Here is a tiny trained network, its code and every weight. The questions are about switching its units off for an input and a target symbol, where a switched-off unit gives its printed mean instead of its output.

import numpy as np


def w(rows, s, z=0):
    codes = np.array(rows[::2]) - 128.0
    scale = np.full(codes.shape[1], s)
    scale[-1] = z or s
    return codes * scale


def f(y):
    return np.maximum(y, 0)


def softmax(a):
    e = np.exp(a - a.max(-1, keepdims=True))
    return e / e.sum(-1, keepdims=True)


def log_softmax(a):
    a = a - a.max(-1, keepdims=True)
    return a - np.log(np.exp(a).sum(-1, keepdims=True))


def net(x, mask):
    ids = ['Δαβζθλπφψω'.index(c) for c in x.split()]
    T = len(ids)
    res = E[ids] + P[:T]
    q, k, v = (res @ M[0].T for M in (Q, K, V))
    z = softmax(np.where(np.tri(T) > 0, q @ k.T / 4**0.5, -1e9)) @ v
    res = res + np.where(mask[0], z, O[0][:, -1]) @ O[0][:, :-1]
    y = f(res @ A[0][:, :-1].T + A[0][:, -1])
    res = res + np.where(mask[1:9], y, B[0][:, -1]) @ B[0][:, :-1]
    return log_softmax(res[-1] @ U[:, :-1].T + U[:, -1])


Q, K, V, O, A, B = {}, {}, {}, {}, {}, {}
E = w([
[129,168,98,131],'Δ',
[136,113,79,132],'α',
[190,149,254,193],'β',
[112,80,132,70],'ζ',
[124,117,157,95],'θ',
[152,77,140,122],'λ',
[120,66,89,91],'π',
[112,157,120,93],'φ',
[102,120,78,85],'ψ',
[152,138,131,145],'ω',
],0.0099)
P = w([
[155,137,142,131],'0',
[209,190,157,56],'1',
[253,126,90,101],'2',
[143,16,163,146],'3',
[33,177,144,174],'4',
[164,201,21,198],'5',
[194,49,139,93],'6',
[20,193,194,45],'7',
],0.0077)
Q[0] = w([
[127,176,75,62],'H0',
[70,48,149,122],'H0',
[163,190,183,59],'H0',
[253,110,107,33],'H0',
],0.018)
K[0] = w([
[116,112,135,240],'H0',
[183,215,140,92],'H0',
[30,144,88,200],'H0',
[2,151,230,172],'H0',
],0.017)
V[0] = w([
[121,146,214,124],'H0',
[149,23,134,160],'H0',
[187,150,229,250],'H0',
[76,83,171,35],'H0',
],0.014)
O[0] = w([
[52,174,154,140,60],'H0',
[128,21,197,87,104],'H0',
[36,67,148,252,131],'H0',
[97,217,179,17,8],'H0',
],0.013,0.0016)
A[0] = w([
[190,67,169,65,161],'N0',
[245,135,77,121,137],'N1',
[142,129,102,183,151],'N2',
[227,189,237,211,64],'N3',
[159,169,162,165,253],'N4',
[146,185,42,142,100],'N5',
[104,209,140,66,181],'N6',
[14,104,36,122,71],'N7',
],0.011,0.0066)
B[0] = w([
[207,31,143,134,217],'N0',
[135,174,9,120,251],'N1',
[199,150,171,163,184],'N2',
[211,215,182,45,151],'N3',
[46,110,152,255,191],'N4',
[66,189,122,135,173],'N5',
[48,137,206,69,198],'N6',
[172,156,80,11,179],'N7',
],0.018,0.012)
U = w([
[105,222,70,252,99],'Δ',
[207,95,52,204,115],'α',
[226,230,204,110,58],'β',
[117,111,198,56,102],'ζ',
[47,136,196,154,201],'θ',
[123,2,181,194,197],'λ',
[202,72,122,61,1],'π',
[35,212,124,162,94],'φ',
[128,189,61,51,145],'ψ',
[133,126,155,244,206],'ω',
],0.0051,0.0055)

Each question gives the input, a string of symbols that net reads in full, and the target symbol t.
The units are the heads (4 rows each of Q, K, V and O) and the neurons (one row each of A and B). Each row of codes is followed by its name. A weight is (code - 128) times the scale printed after its matrix; where a second scale follows, it is the last column's (O, A, B and U).
mask holds one flag per unit, heads first, then neurons. A switched-off unit (its flag False) gives its mean, the last column of its rows in O or B, instead of its output. The means were averaged over made-up inputs and are rounded, as every weight is.
A unit's drop is (log p(t) with every unit on - log p(t) with that unit switched off) / (log p(t) with every unit on - log p(t) with every unit switched off).
The circuit of an input: a set's keep is (log p(t) with only the set's units on - log p(t) with every unit switched off) / (log p(t) with every unit on - log p(t) with every unit switched off). Starting from all 9 units, units are removed one at a time, each time the one whose removal leaves the highest keep (on an exact tie, the one counted first), for as long as the keep stays at least 0.8.
units of the circuit, in order: the units of the circuit, biggest drop first
k most important neurons: the k neurons with the biggest drops, biggest first
input ψ α λ α, target α: units of the circuit, in order => [H0 N6 N0]
input α Δ λ α, target Δ: units of the circuit, in order => [H0 N0 N6]
input ψ λ θ α ψ, target θ: 4 most important neurons => [N1 N0 N6 N3]
input φ π ψ ψ ψ ζ π, target ψ: units of the circuit, in order => [H0 N1]
input λ α λ, target λ: units of the circuit, in order => [H0 N1 N0]
input θ λ ψ ψ Δ, target ψ: 2 most important neurons => [N1 N6]
input ω ω π α ψ, target π: units of the circuit, in order => [H0 N0]
input θ ψ ψ π, target ψ: units of the circuit, in order => [H0]
input ψ ζ α λ, target ζ: 2 most important neurons => [N6 N0]
input α λ θ λ, target λ: units of the circuit, in order => [N1 N7 N0]
input φ ζ ζ ψ λ Δ ψ, target λ: units of the circuit, in order => [N1 H0 N7]
input ω Δ ψ ω ψ α ζ θ, target α: units of the circuit, in order => [H0 N6]
input ζ π ζ, target ζ: units of the circuit, in order => [H0 N6]
input β λ β ζ ψ φ θ ω, target φ: most important neuron => [N0]
input ψ λ θ ω, target λ: units of the circuit, in order => [N1 N7 N5]
input φ θ ψ α, target θ: units of the circuit, in order => [H0 N1 N6 N7]
input Δ ψ λ λ, target ψ: 3 most important neurons => [N1 N6 N2]
input π Δ λ, target π: 2 most important neurons => [N0 N6]
input α φ ω ω β, target β: 3 most important neurons => [N3 N1 N2]
input ψ Δ φ α θ α α, target φ: most important neuron => [N0]
input ψ β ζ ψ, target ψ: 2 most important neurons => [N7 N0]
input ω β β β, target β: 3 most important neurons => [N3 N7 N2]
input λ φ ψ λ θ ζ ψ ψ, target ζ: 3 most important neurons => [N6 N1 N4]
